Below are the code and all the weights of a small trained network. Each question names an input and a class and asks about switching units off, where a switched-off unit gives its printed mean instead of its output.

import numpy as np


def w(rows, s, z=0):
    codes = np.array(rows[::2]) - 128.0
    scale = np.full(codes.shape[1], s)
    scale[-1] = z or s
    return codes * scale


def f(y):
    return np.maximum(y, 0)


def log_softmax(a):
    a = a - a.max(-1, keepdims=True)
    return a - np.log(np.exp(a).sum(-1, keepdims=True))


def net(x, mask):
    res = np.array(x, float).reshape(1, 8) / 4 @ E
    y = f(res @ A[0][:, :-1].T + A[0][:, -1])
    res = res + np.where(mask, y, B[0][:, -1]) @ B[0][:, :-1]
    return log_softmax(res[-1] @ U[:, :-1].T + U[:, -1])


A, B = {}, {}
E = w([
[115,114,174,121,173,187,121,136,111],'x0',
[42,153,126,63,156,78,107,1,99],'x1',
[59,129,165,177,80,130,165,162,86],'x2',
[170,40,135,183,143,58,77,141,126],'x3',
[131,182,164,62,185,225,84,170,111],'x4',
[113,93,162,98,73,123,176,196,93],'x5',
[85,171,83,119,224,52,114,209,126],'x6',
[71,74,172,200,197,135,75,98,54],'x7',
],0.0099)
A[0] = w([
[141,120,179,168,186,61,105,62,88,190],'neuron 1',
[68,79,233,202,155,137,53,118,86,137],'neuron 2',
[98,170,129,114,102,48,153,254,42,254],'neuron 3',
[93,44,157,165,64,236,45,138,196,233],'neuron 4',
[186,156,171,100,88,218,179,199,149,222],'neuron 5',
[102,143,125,50,190,183,17,106,97,171],'neuron 6',
[187,185,147,110,128,192,95,239,65,181],'neuron 7',
[91,99,181,24,93,211,171,83,136,167],'neuron 8',
[141,113,159,186,28,79,184,178,94,170],'neuron 9',
[122,106,70,179,149,70,188,53,96,233],'neuron 10',
[122,112,108,139,134,24,126,103,166,216],'neuron 11',
],0.0076,0.0043)
B[0] = w([
[143,71,59,144,158,67,84,69,110,219],'neuron 1',
[91,53,123,184,169,120,74,146,8,237],'neuron 2',
[61,68,72,115,162,198,147,200,207,241],'neuron 3',
[210,106,139,206,144,157,183,78,75,228],'neuron 4',
[139,191,175,190,108,202,200,190,163,246],'neuron 5',
[88,191,154,150,169,102,65,109,128,241],'neuron 6',
[172,117,135,153,187,208,128,194,108,233],'neuron 7',
[91,225,171,124,102,162,182,77,95,226],'neuron 8',
[122,49,145,102,63,130,255,192,130,231],'neuron 9',
[103,138,116,160,72,7,117,63,124,220],'neuron 10',
[159,99,77,61,134,64,129,133,157,219],'neuron 11',
],0.0089,0.011)
U = w([
[95,167,99,121,238,140,122,212,166,254],'0',
[82,46,152,186,194,125,95,61,42,108],'1',
[47,1,117,98,47,86,204,139,162,4],'2',
[237,144,81,106,112,4,99,32,241,194],'3',
[218,91,195,200,37,201,208,119,126,25],'4',
[56,237,181,93,101,215,174,53,98,187],'5',
],0.0092,0.0035)

Each question gives the input, the list of numbers given to net, and the class t.
The units are the neurons (one row each of A and B). Each row of codes is followed by its name. A weight is (code - 128) times the scale printed after its matrix; where a second scale follows, it is the last column's (A, B and U).
mask holds one flag per neuron, in row order. A switched-off neuron (its flag False) gives its mean, the last column of its row in B, instead of its output. The means were averaged over made-up inputs and are rounded, as every weight is.
A unit's drop is (log p(t) with every unit on - log p(t) with that unit switched off) / (log p(t) with every unit on - log p(t) with every unit switched off).
The circuit of an input: a set's keep is (log p(t) with only the set's units on - log p(t) with every unit switched off) / (log p(t) with every unit on - log p(t) with every unit switched off). Starting from all 11 units, units are removed one at a time, each time the one whose removal leaves the highest keep (on an exact tie, the one counted first), for as long as the keep stays at least 0.8.
units of the circuit, in order: the units of the circuit, biggest drop first
k most important neurons: the k neurons with the biggest drops, biggest first
drop of u: that unit's drop, to one decimal
input [-4,-4,2,-7,-3,4,7,8], class 2: units of the circuit, in order : neuron 6; neuron 9
input [7,-5,-1,4,-8,-2,-5,4], class 1: 2 most important neurons : neuron 2; neuron 5
input [-8,1,-5,7,2,4,-5,-5], class 3: 4 most important neurons : neuron 3; neuron 7; neuron 2; neuron 11
input [-7,0,-2,-8,-1,0,-6,-4], class 5: units of the circuit, in order : neuron 8
input [-1,4,8,-8,-8,-8,-3,-3], class 3: 2 most important neurons : neuron 10; neuron 3
input [3,-7,5,8,-2,-1,6,-7], class 2: 3 most important neurons : neuron 9; neuron 3; neuron 6
input [-1,-6,0,2,-6,4,-2,1], class 2: 2 most important neurons : neuron 9; neuron 7
input [3,2,-7,-5,-4,-2,-5,-6], class 5: drop of neuron 8 : 0.2
input [-5,-3,0,-2,0,-7,-1,-1], class 3: drop of neuron 7 : 0.1
input [0,8,8,5,-4,4,-1,1], class 2: drop of neuron 9 : 0.2
